Below are the code and all the weights of a small trained network. Each question names an input and a class and asks about switching units off, where a switched-off unit gives its printed mean instead of its output.

import numpy as np


def w(rows, s, z=0):
    codes = np.array(rows[::2]) - 128.0
    scale = np.full(codes.shape[1], s)
    scale[-1] = z or s
    return codes * scale


def f(y):
    return y / 2 * (1 + np.tanh(0.7978845608 * (y + 0.044715 * y**3)))


def log_softmax(a):
    a = a - a.max(-1, keepdims=True)
    return a - np.log(np.exp(a).sum(-1, keepdims=True))


def net(x, mask):
    res = np.array(x, float).reshape(1, 6) / 4 @ E
    y = f(res @ A[0][:, :-1].T + A[0][:, -1])
    res = res + np.where(mask, y, B[0][:, -1]) @ B[0][:, :-1]
    return log_softmax(res[-1] @ U[:, :-1].T + U[:, -1])


A, B = {}, {}
E = w([
[159,184,76,185,142,151,77,116,41,101,161],'x0',
[132,117,213,254,120,186,149,118,119,120,94],'x1',
[94,109,126,128,167,98,98,141,59,19,152],'x2',
[153,87,192,52,166,84,189,76,25,231,238],'x3',
[47,5,135,214,164,197,104,153,124,167,205],'x4',
[147,121,159,72,45,205,103,202,121,152,149],'x5',
],0.0075)
A[0] = w([
[119,164,173,138,103,74,255,102,228,124,124,147],'neuron 0',
[141,119,136,99,83,130,204,159,208,168,64,139],'neuron 1',
[175,232,56,133,63,152,206,166,56,128,98,151],'neuron 2',
[167,167,128,107,30,180,152,149,91,211,191,255],'neuron 3',
[117,140,36,53,223,57,161,77,78,122,239,202],'neuron 4',
[136,81,123,83,126,125,211,112,235,167,41,124],'neuron 5',
[140,227,72,123,109,71,68,106,129,9,21,171],'neuron 6',
[79,86,22,144,60,178,76,221,188,56,138,124],'neuron 7',
[101,116,60,70,64,119,139,96,216,239,185,196],'neuron 8',
[85,89,128,206,193,140,53,156,167,51,82,153],'neuron 9',
[45,95,156,190,139,128,140,112,137,25,137,151],'neuron 10',
],0.0056,0.0047)
B[0] = w([
[99,156,87,110,86,123,104,126,128,143,122,181],'neuron 0',
[141,120,163,127,95,65,120,141,180,127,76,183],'neuron 1',
[136,145,117,92,107,97,134,168,107,148,137,182],'neuron 2',
[134,113,188,42,85,114,155,115,153,179,169,228],'neuron 3',
[112,55,168,101,68,130,188,61,83,225,190,254],'neuron 4',
[116,160,180,95,74,125,91,149,224,79,66,186],'neuron 5',
[229,203,80,144,99,1,182,72,86,71,119,231],'neuron 6',
[125,71,132,140,127,126,132,61,83,192,170,192],'neuron 7',
[149,140,190,96,58,72,82,126,132,112,129,211],'neuron 8',
[113,106,99,202,163,163,142,121,96,132,162,193],'neuron 9',
[150,136,151,251,160,135,160,120,110,106,154,174],'neuron 10',
],0.0086,0.0089)
U = w([
[168,191,144,79,61,80,102,161,162,97,103,171],'0',
[116,127,139,163,195,255,88,182,118,105,154,73],'1',
[126,163,120,85,182,152,144,159,169,135,121,4],'2',
[119,95,164,136,124,167,112,161,177,106,89,31],'3',
[78,170,133,118,120,147,91,164,194,92,71,39],'4',
[122,70,158,93,102,150,142,94,105,198,228,231],'5',
[160,155,88,170,182,102,164,91,96,112,147,174],'6',
],0.0092,0.0027)

Each question gives the input, the list of numbers given to net, and the class t.
The units are the neurons (one row each of A and B). Each row of codes is followed by its name. A weight is (code - 128) times the scale printed after its matrix; where a second scale follows, it is the last column's (A, B and U).
mask holds one flag per neuron, in row order. A switched-off neuron (its flag False) gives its mean, the last column of its row in B, instead of its output. The means were averaged over made-up inputs and are rounded, as every weight is.
A unit's drop is (log p(t) with every unit on - log p(t) with that unit switched off) / (log p(t) with every unit on - log p(t) with every unit switched off).
The circuit of an input: a set's keep is (log p(t) with only the set's units on - log p(t) with every unit switched off) / (log p(t) with every unit on - log p(t) with every unit switched off). Starting from all 11 units, units are removed one at a time, each time the one whose removal leaves the highest keep (on an exact tie, the one counted first), for as long as the keep stays at least 0.8.
circuit, biggest first: the units of the circuit, biggest drop first
unit that matters most: the unit with the biggest drop
k most important neurons: the k neurons with the biggest drops, biggest first
drop of u: that unit's drop, to one decimal
input [0,-4,7,2,-6,-2], class 6: 4 most important neurons => neuron 6; neuron 3; neuron 8; neuron 5
input [-5,-4,7,-7,7,-1], class 6: unit that matters most => neuron 7
input [7,4,-7,-7,4,3], class 1: circuit, biggest first => neuron 4; neuron 9
input [-1,3,5,-3,2,7], class 1: circuit, biggest first => neuron 4; neuron 6; neuron 8
input [-4,6,-7,-8,1,-3], class 4: circuit, biggest first => neuron 5; neuron 4; neuron 3
input [-2,6,-3,-2,0,-1], class 4: circuit, biggest first => neuron 4; neuron 6; neuron 7
input [-8,-5,-6,6,-2,-3], class 0: 2 most important neurons => neuron 5; neuron 8
input [-6,-4,8,-3,3,-2], class 6: circuit, biggest first => neuron 3; neuron 10
input [0,-6,-4,-6,7,-8], class 6: circuit, biggest first => neuron 3; neuron 9
input [1,-1,-7,-8,6,0], class 1: 4 most important neurons => neuron 4; neuron 9; neuron 3; neuron 6
input [7,1,7,-2,8,6], class 1: 2 most important neurons => neuron 4; neuron 6
input [4,-5,-8,-7,2,-6], class 6: 3 most important neurons => neuron 7; neuron 9; neuron 3
input [1,-1,-8,0,2,3], class 0: 2 most important neurons => neuron 4; neuron 8
input [-5,-8,7,-3,1,3], class 5: circuit, biggest first => neuron 7
input [-1,0,-8,4,-6,3], class 0: drop of neuron 1 => 0.0
input [-5,-3,-8,-6,8,-7], class 4: drop of neuron 0 => 0.1
input [0,0,-2,-7,3,3], class 1: drop of neuron 9 => 0.2
input [-3,1,8,-1,1,6], class 1: drop of neuron 6 => 0.2
